Below is a small trained network, with its code and all its weights. Each question gives an input and a target symbol and asks what happens when units are switched off, that is, made to give their printed mean instead of their output.

import numpy as np


def w(rows, s, z=0):
    codes = np.array(rows[::2]) - 128.0
    scale = np.full(codes.shape[1], s)
    scale[-1] = z or s
    return codes * scale


def norm(h):
    return h / np.sqrt((h * h).mean(-1, keepdims=True) + 1e-5)


def f(y):
    return np.maximum(y, 0)


def softmax(a):
    e = np.exp(a - a.max(-1, keepdims=True))
    return e / e.sum(-1, keepdims=True)


def log_softmax(a):
    a = a - a.max(-1, keepdims=True)
    return a - np.log(np.exp(a).sum(-1, keepdims=True))


def net(x, mask):
    ids = ['αβγδηθλπσω'.index(c) for c in x.split()]
    T = len(ids)
    res = E[ids] + P[:T]
    u = 0
    for l in range(2):
        r = norm(res)
        for j in range(2):
            rows = slice(3 * j, 3 * j + 3)
            q, k, v = (r @ M[l][rows].T for M in (Q, K, V))
            z = softmax(np.where(np.tri(T) > 0, q @ k.T / 3**0.5, -1e9)) @ v
            o = O[l][rows]
            res = res + np.where(mask[u + j], z, o[:, -1]) @ o[:, :-1]
        u += 2
        y = f(norm(res) @ A[l][:, :-1].T + A[l][:, -1])
        res = res + np.where(mask[u : u + 8], y, B[l][:, -1]) @ B[l][:, :-1]
        u += 8
    return log_softmax(norm(res)[-1] @ U[:, :-1].T + U[:, -1])


Q, K, V, O, A, B = {}, {}, {}, {}, {}, {}
E = w([
[111,145,115,24,135,109,178],'α',
[129,69,143,80,140,98,203],'β',
[182,185,184,42,218,58,118],'γ',
[237,160,98,136,117,113,174],'δ',
[92,137,48,85,201,3,116],'η',
[107,129,116,45,6,165,132],'θ',
[204,210,109,106,113,1,64],'λ',
[195,167,57,144,143,185,101],'π',
[198,95,176,76,70,128,123],'σ',
[122,55,200,196,146,51,107],'ω',
],0.019)
P = w([
[70,125,79,254,162,164,78],'0',
[135,158,192,57,149,90,170],'1',
[112,162,202,88,119,85,136],'2',
[102,158,210,95,120,85,127],'3',
[109,150,206,82,116,109,132],'4',
[110,147,188,86,118,113,128],'5',
[122,135,185,77,116,119,124],'6',
[119,140,190,84,117,116,125],'7',
[125,134,165,80,127,133,130],'8',
[149,127,166,75,138,123,127],'9',
[153,141,167,103,109,187,145],'10',
],0.0099)
Q[0] = w([
[133,92,66,118,128,161,192],'L0H0',
[97,150,99,149,106,141,141],'L0H0',
[148,119,96,149,131,106,175],'L0H0',
[136,131,127,163,123,143,199],'L0H1',
[120,131,131,253,165,145,144],'L0H1',
[165,112,144,117,121,115,96],'L0H1',
],0.012)
K[0] = w([
[159,120,181,73,76,9,83],'L0H0',
[230,84,190,101,222,135,43],'L0H0',
[152,226,176,100,26,97,115],'L0H0',
[174,217,134,111,103,116,221],'L0H1',
[40,178,105,102,114,128,254],'L0H1',
[158,92,149,4,87,97,57],'L0H1',
],0.0066)
V[0] = w([
[134,113,127,79,84,137,36],'L0H0',
[63,69,146,159,167,193,101],'L0H0',
[168,114,158,56,166,139,148],'L0H0',
[146,173,124,121,114,131,221],'L0H1',
[196,77,146,50,158,67,1],'L0H1',
[64,208,146,116,183,133,130],'L0H1',
],0.0085)
O[0] = w([
[91,190,181,155,96,103,156,146],'L0H0',
[80,106,148,96,67,85,109,50],'L0H0',
[46,174,193,136,157,131,244,184],'L0H0',
[143,189,173,184,164,196,101,146],'L0H1',
[180,183,145,113,125,102,186,254],'L0H1',
[48,159,113,131,133,125,98,112],'L0H1',
],0.011,0.0066)
A[0] = w([
[114,108,191,86,252,152,10,61],'L0N0',
[106,105,72,68,10,255,149,151],'L0N1',
[89,40,98,109,69,154,88,2],'L0N2',
[125,204,180,66,126,153,122,123],'L0N3',
[96,127,149,115,185,67,67,58],'L0N4',
[160,84,81,145,133,152,213,107],'L0N5',
[114,172,147,98,173,175,56,64],'L0N6',
[121,78,13,152,96,162,77,97],'L0N7',
],0.0089,0.0035)
B[0] = w([
[126,51,194,127,212,144,46,156],'L0N0',
[99,254,172,180,178,8,187,185],'L0N1',
[132,157,192,59,26,152,207,140],'L0N2',
[146,171,29,108,231,174,210,255],'L0N3',
[188,171,143,196,235,133,194,156],'L0N4',
[77,140,193,193,160,22,221,164],'L0N5',
[116,137,212,131,142,152,87,145],'L0N6',
[136,135,139,127,68,207,194,142],'L0N7',
],0.0068,0.008)
Q[1] = w([
[103,147,116,68,213,88,123],'L1H0',
[102,44,25,24,69,254,56],'L1H0',
[117,96,58,160,56,200,48],'L1H0',
[60,106,41,110,67,181,118],'L1H1',
[68,77,56,125,92,120,4],'L1H1',
[203,157,138,133,224,99,99],'L1H1',
],0.0089)
K[1] = w([
[161,73,152,170,25,205,86],'L1H0',
[157,225,231,121,217,95,157],'L1H0',
[170,178,246,142,154,113,192],'L1H0',
[139,126,254,122,203,91,201],'L1H1',
[166,195,166,158,160,115,211],'L1H1',
[55,53,118,132,45,135,142],'L1H1',
],0.009)
V[1] = w([
[3,140,41,153,137,100,41],'L1H0',
[194,135,186,212,118,71,11],'L1H0',
[58,193,221,178,106,108,168],'L1H0',
[154,55,217,101,110,56,92],'L1H1',
[156,118,204,183,254,77,158],'L1H1',
[92,104,168,79,164,221,97],'L1H1',
],0.0081)
O[1] = w([
[161,228,255,123,163,78,116,66],'L1H0',
[210,103,181,201,140,222,137,24],'L1H0',
[146,4,198,141,226,73,194,252],'L1H0',
[204,83,161,26,116,141,174,91],'L1H1',
[240,71,64,141,207,95,81,146],'L1H1',
[134,177,159,60,168,220,97,102],'L1H1',
],0.0087,0.0045)
A[1] = w([
[97,122,239,6,131,120,123,176],'L1N0',
[183,182,81,176,135,212,144,139],'L1N1',
[141,191,107,33,194,145,136,137],'L1N2',
[90,249,253,132,109,131,53,95],'L1N3',
[122,26,247,206,170,84,48,106],'L1N4',
[158,145,51,210,185,152,155,22],'L1N5',
[92,48,176,166,161,102,11,161],'L1N6',
[175,144,106,126,141,82,174,253],'L1N7',
],0.0078,0.0035)
B[1] = w([
[161,138,185,151,140,242,180,209],'L1N0',
[40,72,113,145,75,225,174,173],'L1N1',
[133,173,53,113,76,195,97,227],'L1N2',
[173,31,100,57,49,16,81,171],'L1N3',
[152,49,2,84,126,142,105,157],'L1N4',
[61,110,252,93,181,92,106,165],'L1N5',
[188,97,24,39,36,150,148,144],'L1N6',
[65,145,109,223,120,170,94,255],'L1N7',
],0.0083,0.0094)
U = w([
[99,122,101,9,119,174,156,152],'α',
[70,82,248,126,139,97,169,169],'β',
[181,156,179,78,200,145,102,141],'γ',
[179,146,148,241,140,154,153,3],'δ',
[82,134,70,142,197,62,131,28],'η',
[80,156,144,92,46,117,136,246],'θ',
[206,192,99,155,99,66,114,62],'λ',
[98,132,111,153,122,216,93,202],'π',
[234,123,174,110,57,174,171,66],'σ',
[168,62,96,128,106,94,149,144],'ω',
],0.011,0.0042)

Each question gives the input, a string of symbols that net reads in full, and the target symbol t.
The units are the heads (3 rows each of Q, K, V and O) and the neurons (one row each of A and B). Each row of codes is followed by its name. A weight is (code - 128) times the scale printed after its matrix; where a second scale follows, it is the last column's (O, A, B and U).
mask holds one flag per unit, layer by layer, with each layer's heads first. A switched-off unit (its flag False) gives its mean, the last column of its rows in O or B, instead of its output. The means were averaged over made-up inputs and are rounded, as every weight is.
A unit's drop is (log p(t) with every unit on - log p(t) with that unit switched off) / (log p(t) with every unit on - log p(t) with every unit switched off).
The circuit of an input: a set's keep is (log p(t) with only the set's units on - log p(t) with every unit switched off) / (log p(t) with every unit on - log p(t) with every unit switched off). Starting from the 12 units with the biggest drops (on a tie, the unit counted first), units are removed one at a time, each time the one whose removal leaves the highest keep (on an exact tie, the one counted first), for as long as the keep stays at least 0.8.
units of the circuit, in order: the units of the circuit, biggest drop first
top k neurons: the k neurons with the biggest drops, biggest first
k most important neurons of layer l: the k neurons of layer l with the biggest drops, biggest first
input σ λ θ θ, target ω: units of the circuit, in order	L0H1; L1H0; L1H1
input λ α α γ, target δ: units of the circuit, in order	L0H0; L1H0; L1H1
input β θ σ, target α: top 2 neurons	L0N2; L0N7
input γ θ α β λ θ θ α β ω, target η: units of the circuit, in order	L1H0
input λ α ω λ ω σ ω, target δ: units of the circuit, in order	L0H0; L1H0
input δ σ θ ω θ δ σ δ, target π: units of the circuit, in order	L0H0; L1H0; L1N1
input θ γ β β β θ σ δ α γ, target β: units of the circuit, in order	L1H1; L0H0
input δ π α π α π β σ π ω η, target π: 2 most important neurons of layer 0	L0N1; L0N3
input π λ θ η π ω, target θ: units of the circuit, in order	L0H0; L0H1; L0N7; L1H0
input σ δ δ π σ α ω λ α, target ω: units of the circuit, in order	L0H1; L1H1
input α α α λ σ θ λ β, target γ: units of the circuit, in order	L0H1; L1H1; L1H0; L0N0
input γ λ λ, target η: 2 most important neurons of layer 1	L1N0; L1N5
input ω π ω θ, target σ: units of the circuit, in order	L0H0; L1H0; L1H1
input π π θ β α δ λ λ δ θ δ, target θ: most important neuron of layer 0	L0N7
input η ω θ, target λ: top 2 neurons	L0N1; L0N4
input θ γ σ δ π θ θ, target β: units of the circuit, in order	L0N1; L1H0; L0H0
input π α α π ω ω λ σ δ σ θ, target θ: top 3 neurons	L0N7; L0N1; L1N3
input θ ω λ π, target β: 2 most important neurons of layer 1	L1N5; L1N2
input β β ω σ δ λ, target α: 3 most important neurons of layer 0	L0N2; L0N7; L0N3
input σ σ σ σ, target ω: top neuron	L1N0
input θ β γ α η θ λ η λ λ σ, target β: top 2 neurons	L0N1; L1N2
input β θ γ, target α: top 3 neurons	L0N2; L0N7; L1N2
